Below is a small trained network, with its code and all its weights. Each question gives an input and a target symbol and asks what happens when units are switched off, that is, made to give their printed mean instead of their output.

import numpy as np


def w(rows, s, z=0):
    codes = np.array(rows[::2]) - 128.0
    scale = np.full(codes.shape[1], s)
    scale[-1] = z or s
    return codes * scale


def norm(h):
    return h / np.sqrt((h * h).mean(-1, keepdims=True) + 1e-5)


def softmax(a):
    e = np.exp(a - a.max(-1, keepdims=True))
    return e / e.sum(-1, keepdims=True)


def log_softmax(a):
    a = a - a.max(-1, keepdims=True)
    return a - np.log(np.exp(a).sum(-1, keepdims=True))


def net(x, mask):
    ids = ['ΓΘΞΠΩβεζηλστφψ'.index(c) for c in x.split()]
    T = len(ids)
    res = E[ids] + P[:T]
    u = 0
    for l in range(2):
        r = norm(res)
        for j in range(3):
            rows = slice(3 * j, 3 * j + 3)
            q, k, v = (r @ M[l][rows].T for M in (Q, K, V))
            z = softmax(np.where(np.tri(T) > 0, q @ k.T / 3**0.5, -1e9)) @ v
            o = O[l][rows]
            res = res + np.where(mask[u + j], z, o[:, -1]) @ o[:, :-1]
        u += 3
    return log_softmax(norm(res)[-1] @ U[:, :-1].T + U[:, -1])


Q, K, V, O = {}, {}, {}, {}
E = w([
[83,179,172,145,126,243,115,92,108],'Γ',
[23,201,134,186,122,139,112,118,178],'Θ',
[190,128,43,90,116,160,246,126,115],'Ξ',
[179,98,112,24,105,159,194,147,45],'Π',
[96,52,66,29,88,106,194,213,150],'Ω',
[176,148,148,27,100,120,240,113,74],'β',
[75,152,157,171,149,137,138,81,240],'ε',
[78,166,150,178,137,121,84,69,165],'ζ',
[114,141,145,143,142,180,57,90,120],'η',
[96,157,153,176,132,173,82,78,99],'λ',
[159,69,136,110,55,66,240,152,62],'σ',
[158,43,120,25,72,58,154,135,162],'τ',
[95,190,160,125,147,211,90,77,136],'φ',
[142,88,42,5,95,102,163,165,156],'ψ',
],0.0022)
P = w([
[145,156,139,186,227,108,87,148,130],'0',
[77,97,98,83,149,92,143,53,55],'1',
[122,152,120,91,23,98,150,92,72],'2',
[198,201,124,133,4,103,159,157,145],'3',
[152,47,171,157,54,159,196,201,135],'4',
[81,60,172,108,142,183,163,111,128],'5',
[66,136,110,48,96,152,141,69,128],'6',
],0.0021)
Q[0] = w([
[213,53,216,241,159,193,150,240,182],'L0H0',
[223,144,56,103,8,77,182,199,83],'L0H0',
[114,96,237,233,223,173,34,164,118],'L0H0',
[43,162,201,202,92,162,36,83,197],'L0H1',
[166,100,44,78,60,185,184,85,105],'L0H1',
[130,139,202,153,180,174,23,140,76],'L0H1',
[4,195,42,46,205,129,79,2,115],'L0H2',
[99,86,218,238,246,179,50,173,136],'L0H2',
[183,160,41,33,43,38,234,134,74],'L0H2',
],0.0065)
K[0] = w([
[44,41,97,95,169,133,163,29,56],'L0H0',
[152,72,123,172,254,136,113,146,156],'L0H0',
[41,75,133,75,35,151,176,50,132],'L0H0',
[76,145,151,149,78,182,130,60,187],'L0H1',
[189,204,170,155,227,160,36,173,111],'L0H1',
[121,105,123,80,77,197,129,79,64],'L0H1',
[205,217,161,131,26,125,102,205,178],'L0H2',
[31,97,104,71,38,156,138,35,111],'L0H2',
[197,117,184,175,226,144,77,197,186],'L0H2',
],0.0076)
V[0] = w([
[100,158,79,170,70,27,101,155,82],'L0H0',
[96,81,37,134,104,152,121,185,221],'L0H0',
[81,191,182,152,137,79,235,107,187],'L0H0',
[103,124,238,204,52,196,116,85,150],'L0H1',
[147,178,240,91,147,151,205,120,43],'L0H1',
[121,93,208,13,122,75,14,177,149],'L0H1',
[242,129,3,157,134,150,195,32,115],'L0H2',
[42,111,66,221,125,175,163,206,50],'L0H2',
[65,249,23,46,136,156,82,108,152],'L0H2',
],0.0042)
O[0] = w([
[114,107,30,184,95,184,18,127,141,79],'L0H0',
[132,93,53,149,165,76,164,80,204,31],'L0H0',
[97,121,192,223,130,145,126,242,187,192],'L0H0',
[50,99,103,137,137,159,152,36,99,205],'L0H1',
[88,96,97,215,113,75,132,91,221,193],'L0H1',
[9,223,245,115,120,152,164,222,141,1],'L0H1',
[37,183,132,135,253,116,129,88,56,197],'L0H2',
[21,230,31,125,34,76,136,172,155,139],'L0H2',
[182,231,177,134,178,89,18,61,249,243],'L0H2',
],0.0047,0.0022)
Q[1] = w([
[109,78,206,206,120,183,33,145,155],'L1H0',
[125,87,21,104,179,61,224,175,115],'L1H0',
[92,133,104,142,215,108,50,66,47],'L1H0',
[72,207,212,175,127,161,54,2,166],'L1H1',
[219,45,35,131,103,88,126,248,117],'L1H1',
[200,123,202,98,28,115,218,161,125],'L1H1',
[227,162,144,60,95,123,127,187,117],'L1H2',
[87,161,90,246,80,117,41,45,187],'L1H2',
[89,142,223,109,186,67,160,223,184],'L1H2',
],0.0064)
K[1] = w([
[1,120,179,177,141,104,48,101,152],'L1H0',
[215,29,97,1,29,4,233,167,91],'L1H0',
[112,95,67,102,107,183,123,30,107],'L1H0',
[37,124,163,180,206,246,47,72,221],'L1H1',
[241,90,89,128,24,27,177,188,96],'L1H1',
[189,210,228,147,169,102,90,199,110],'L1H1',
[214,197,148,115,85,104,110,202,108],'L1H2',
[30,156,186,205,243,210,25,106,207],'L1H2',
[141,81,141,97,31,28,243,183,235],'L1H2',
],0.0065)
V[1] = w([
[180,121,106,4,105,160,221,143,122],'L1H0',
[133,43,128,16,131,68,189,175,181],'L1H0',
[229,116,89,140,88,72,100,169,104],'L1H0',
[241,114,74,79,98,126,130,91,104],'L1H1',
[84,124,89,194,143,130,30,92,190],'L1H1',
[128,52,94,77,66,223,114,131,117],'L1H1',
[132,29,127,169,124,59,164,83,159],'L1H2',
[89,227,178,211,113,126,158,81,145],'L1H2',
[152,84,90,41,3,102,237,123,107],'L1H2',
],0.0039)
O[1] = w([
[57,160,224,174,73,122,103,77,146,27],'L1H0',
[118,53,238,184,79,133,119,54,157,6],'L1H0',
[39,54,113,185,168,136,57,166,152,94],'L1H0',
[147,13,81,24,150,78,73,36,103,118],'L1H1',
[98,133,137,95,65,72,213,204,136,220],'L1H1',
[168,98,183,43,47,191,94,93,87,66],'L1H1',
[178,99,160,145,149,81,253,192,131,138],'L1H2',
[77,114,210,69,167,89,98,146,128,247],'L1H2',
[101,252,36,105,185,163,231,139,137,4],'L1H2',
],0.0039,0.0028)
U = w([
[49,63,156,139,32,61,188,61,189,98],'Γ',
[192,11,111,67,60,115,52,223,116,99],'Θ',
[189,56,32,161,217,37,105,58,153,96],'Ξ',
[5,212,142,246,200,132,118,92,136,181],'Π',
[100,179,53,214,58,145,68,173,255,198],'Ω',
[163,75,191,251,145,110,190,223,164,73],'β',
[221,42,121,145,142,205,201,43,136,169],'ε',
[153,162,13,12,128,191,80,183,73,124],'ζ',
[111,207,127,69,119,172,155,28,67,146],'η',
[130,112,148,72,67,137,10,29,85,145],'λ',
[53,95,65,191,67,190,147,186,62,234],'σ',
[164,143,221,131,164,226,114,186,19,163],'τ',
[153,218,118,48,135,62,246,205,148,6],'φ',
[210,189,228,90,174,64,21,110,191,6],'ψ',
],0.006,0.0023)

Each question gives the input, a string of symbols that net reads in full, and the target symbol t.
The units are the heads (3 rows each of Q, K, V and O). Each row of codes is followed by its name. A weight is (code - 128) times the scale printed after its matrix; where a second scale follows, it is the last column's (O and U).
mask holds one flag per head, layer by layer. A switched-off head (its flag False) gives its mean, the last column of its rows in O, instead of its output. The means were averaged over made-up inputs and are rounded, as every weight is.
A unit's drop is (log p(t) with every unit on - log p(t) with that unit switched off) / (log p(t) with every unit on - log p(t) with every unit switched off).
The circuit of an input: a set's keep is (log p(t) with only the set's units on - log p(t) with every unit switched off) / (log p(t) with every unit on - log p(t) with every unit switched off). Starting from all 6 units, units are removed one at a time, each time the one whose removal leaves the highest keep (on an exact tie, the one counted first), for as long as the keep stays at least 0.8.
units of the circuit, in order: the units of the circuit, biggest drop first
most important unit: the unit with the biggest drop
which heads matter: for each layer, one digit per head in row order, 1 if its drop is at least 0.15 and else 0, layers parted by /
input ζ φ Ξ ε Θ Γ, target Π: units of the circuit, in order => (L0H2)
input ζ β λ Ξ ε, target τ: units of the circuit, in order => (L0H0; L0H2)
input Ξ η τ σ ε τ, target Ξ: units of the circuit, in order => (L0H1; L0H2)
input φ ε β Γ ψ φ σ, target φ: units of the circuit, in order => (L0H0; L0H2; L1H2)
input φ ε Ξ ε σ, target φ: which heads matter => 111 / 001
input τ φ Θ Γ Ξ, target τ: units of the circuit, in order => (L0H1; L0H2)
input φ Θ ζ Θ Ξ, target φ: units of the circuit, in order => (L0H0; L1H2)
input φ φ Γ Ξ Ω λ, target φ: units of the circuit, in order => (L1H0; L1H1)
input Ξ σ β ζ ε, target σ: which heads matter => 001 / 000
input φ Ξ ψ λ Ξ Π, target φ: units of the circuit, in order => (L0H2; L0H0; L1H2)
input Θ Ξ ζ β, target Θ: units of the circuit, in order => (L0H0; L1H2)
input ε φ φ φ, target β: which heads matter => 100 / 000
input λ Ξ η φ ε φ φ, target ψ: which heads matter => 001 / 111
input φ ε Ξ φ β η Π, target φ: most important unit => L0H0
input λ β Ξ ε η ε ε, target β: which heads matter => 101 / 011
input Ξ η ψ, target Ξ: which heads matter => 011 / 000
input Π λ τ Ω, target Π: which heads matter => 111 / 111
input Ξ τ Θ Ξ Ξ Ξ Γ, target Π: units of the circuit, in order => (L0H2; L1H1)
input φ ψ Ξ ζ Γ, target Ξ: which heads matter => 101 / 000
input ε φ σ Γ, target β: most important unit => L0H0
input ζ Γ σ λ τ Γ Ξ, target ζ: units of the circuit, in order => (L0H0; L0H1)
input Ω Θ Θ Γ ψ ψ Γ, target φ: which heads matter => 010 / 110
input Ξ Ξ η η τ Ω σ, target Ξ: which heads matter => 011 / 000
